Below is a small trained network, with its code and all its weights. Each question gives an input and a target symbol and asks what happens when units are switched off, that is, made to give their printed mean instead of their output.

import numpy as np


def w(rows, s, z=0):
    codes = np.array(rows[::2]) - 128.0
    scale = np.full(codes.shape[1], s)
    scale[-1] = z or s
    return codes * scale


def norm(h):
    return h / np.sqrt((h * h).mean(-1, keepdims=True) + 1e-5)


def f(y):
    return np.maximum(y, 0)


def softmax(a):
    e = np.exp(a - a.max(-1, keepdims=True))
    return e / e.sum(-1, keepdims=True)


def log_softmax(a):
    a = a - a.max(-1, keepdims=True)
    return a - np.log(np.exp(a).sum(-1, keepdims=True))


def net(x, mask):
    ids = ['γεζηλμπτψ'.index(c) for c in x.split()]
    T = len(ids)
    res = E[ids] + P[:T]
    r = norm(res)
    for j in range(2):
        rows = slice(2 * j, 2 * j + 2)
        q, k, v = (r @ M[0][rows].T for M in (Q, K, V))
        z = softmax(np.where(np.tri(T) > 0, q @ k.T / 2**0.5, -1e9)) @ v
        o = O[0][rows]
        res = res + np.where(mask[j], z, o[:, -1]) @ o[:, :-1]
    y = f(norm(res) @ A[0][:, :-1].T + A[0][:, -1])
    res = res + np.where(mask[2:10], y, B[0][:, -1]) @ B[0][:, :-1]
    return log_softmax(norm(res)[-1] @ U[:, :-1].T + U[:, -1])


Q, K, V, O, A, B = {}, {}, {}, {}, {}, {}
E = w([
[165,179,111,104,116,189,196],'γ',
[149,97,73,126,123,127,209],'ε',
[63,78,158,144,136,72,145],'ζ',
[112,114,98,222,152,166,14],'η',
[157,48,134,185,114,72,190],'λ',
[129,71,139,113,182,164,80],'μ',
[103,139,101,143,216,33,234],'π',
[81,190,203,153,156,3,43],'τ',
[87,115,132,86,132,52,146],'ψ',
],0.018)
P = w([
[141,176,175,106,155,231,104],'0',
[53,130,147,137,165,255,154],'1',
[71,127,137,131,168,241,152],'2',
[100,124,115,133,171,205,143],'3',
[130,124,86,128,118,145,147],'4',
[70,106,167,146,127,104,81],'5',
[131,120,134,125,162,155,138],'6',
[141,115,116,132,162,140,127],'7',
[123,94,113,136,119,104,133],'8',
[160,118,129,128,158,124,130],'9',
[154,106,117,134,152,103,123],'10',
[139,81,99,138,115,72,130],'11',
[127,89,72,153,125,74,122],'12',
[150,83,59,140,116,57,132],'13',
],0.0084)
Q[0] = w([
[126,162,183,94,3,165,74],'head 0',
[149,177,151,108,178,144,103],'head 0',
[199,137,98,94,113,121,126],'head 1',
[144,87,65,138,70,223,2],'head 1',
],0.0076)
K[0] = w([
[12,99,185,155,63,186,158],'head 0',
[70,133,101,59,181,127,185],'head 0',
[91,145,89,167,93,78,140],'head 1',
[113,190,118,137,68,254,113],'head 1',
],0.0083)
V[0] = w([
[80,43,141,116,158,191,59],'head 0',
[146,184,174,253,200,75,64],'head 0',
[96,87,212,242,86,155,153],'head 1',
[87,141,176,69,84,89,102],'head 1',
],0.0049)
O[0] = w([
[186,103,108,108,175,152,104,151],'head 0',
[164,204,122,147,167,91,98,251],'head 0',
[163,111,102,174,62,113,85,227],'head 1',
[117,143,12,81,4,147,135,118],'head 1',
],0.011,0.0021)
A[0] = w([
[94,185,162,107,134,85,93,101],'neuron 0',
[125,102,171,143,115,79,224,186],'neuron 1',
[61,56,161,137,144,134,96,138],'neuron 2',
[149,95,116,173,97,134,137,163],'neuron 3',
[78,118,67,160,97,103,71,190],'neuron 4',
[145,89,128,2,156,28,188,253],'neuron 5',
[180,46,138,56,130,174,61,122],'neuron 6',
[197,196,177,76,87,226,120,105],'neuron 7',
],0.0098,0.004)
B[0] = w([
[192,205,44,69,71,191,154,161],'neuron 0',
[114,245,149,140,97,40,55,220],'neuron 1',
[171,109,79,105,162,157,208,186],'neuron 2',
[171,119,240,64,61,92,78,163],'neuron 3',
[180,150,152,120,74,188,87,192],'neuron 4',
[74,78,124,152,98,150,2,245],'neuron 5',
[100,131,79,57,140,25,201,151],'neuron 6',
[85,12,63,241,63,88,151,146],'neuron 7',
],0.0074,0.011)
U = w([
[85,122,141,224,99,181,174,183],'γ',
[71,121,223,100,129,124,162,197],'ε',
[199,107,163,46,75,146,142,175],'ζ',
[222,102,125,222,222,203,54,75],'η',
[214,133,249,182,125,67,167,63],'λ',
[167,68,96,54,238,82,134,250],'μ',
[23,205,100,188,198,1,166,57],'π',
[187,252,102,110,130,155,136,177],'τ',
[17,128,77,50,103,193,91,5],'ψ',
],0.0085,0.0031)

Each question gives the input, a string of symbols that net reads in full, and the target symbol t.
The units are the heads (2 rows each of Q, K, V and O) and the neurons (one row each of A and B). Each row of codes is followed by its name. A weight is (code - 128) times the scale printed after its matrix; where a second scale follows, it is the last column's (O, A, B and U).
mask holds one flag per unit, heads first, then neurons. A switched-off unit (its flag False) gives its mean, the last column of its rows in O or B, instead of its output. The means were averaged over made-up inputs and are rounded, as every weight is.
A unit's drop is (log p(t) with every unit on - log p(t) with that unit switched off) / (log p(t) with every unit on - log p(t) with every unit switched off).
The circuit of an input: a set's keep is (log p(t) with only the set's units on - log p(t) with every unit switched off) / (log p(t) with every unit on - log p(t) with every unit switched off). Starting from all 10 units, units are removed one at a time, each time the one whose removal leaves the highest keep (on an exact tie, the one counted first), for as long as the keep stays at least 0.8.
circuit, biggest first: the units of the circuit, biggest drop first
unit that matters most: the unit with the biggest drop
top k neurons: the k neurons with the biggest drops, biggest first
which heads matter: for each layer, one digit per head in row order, 1 if its drop is at least 0.15 and else 0, layers parted by /
drop of u: that unit's drop, to one decimal
input π ζ ζ, target π: unit that matters most -> neuron 5
input η μ ζ ε, target η: top 2 neurons -> (neuron 2; neuron 0)
input μ η ε, target μ: circuit, biggest first -> (head 0; neuron 6; neuron 4)
input ζ π λ, target λ: circuit, biggest first -> (neuron 5; neuron 3)
input π μ τ τ τ η ψ ψ μ ε, target ψ: circuit, biggest first -> (head 1; neuron 5)
input η π ψ ζ, target η: circuit, biggest first -> (head 0; neuron 6; neuron 2)
input τ τ τ ζ ζ ζ, target τ: top 3 neurons -> (neuron 0; neuron 5; neuron 4)
input μ τ ε, target μ: circuit, biggest first -> (head 0; neuron 4; neuron 0)
input ε π ε, target ε: circuit, biggest first -> (head 0; head 1; neuron 1; neuron 0)
input γ η ζ ζ η ζ μ ε γ π ζ τ, target τ: circuit, biggest first -> (neuron 0; neuron 4)
input ζ η ε, target ζ: circuit, biggest first -> (neuron 3; head 1)
input π π ε π ψ π γ γ ψ π π μ, target μ: top 2 neurons -> (neuron 6; neuron 2)
input η μ η ε, target η: which heads matter -> 11
input η τ λ π π λ μ, target μ: circuit, biggest first -> (neuron 6)
input π τ ε, target π: top 2 neurons -> (neuron 4; neuron 0)
input η τ ψ ζ, target η: which heads matter -> 10
input ζ λ ζ, target ζ: top 2 neurons -> (neuron 2; neuron 5)
input η μ μ ζ τ π η ψ ψ, target ψ: circuit, biggest first -> (neuron 5; head 1)
input λ ζ ζ, target λ: top 3 neurons -> (neuron 5; neuron 2; neuron 0)
input μ λ λ, target λ: top 3 neurons -> (neuron 5; neuron 3; neuron 1)
input ψ γ ψ ζ, target ψ: circuit, biggest first -> (head 1)
input η ζ η ε η τ, target τ: top 2 neurons -> (neuron 0; neuron 5)
input π ψ η γ, target γ: drop of neuron 7 -> 0.5
input λ λ λ ζ η ψ ψ μ ψ ψ, target ψ: drop of neuron 5 -> 0.2
input ε λ ε ε, target ε: drop of neuron 3 -> 0.2
input π π ζ, target π: drop of neuron 5 -> 0.1
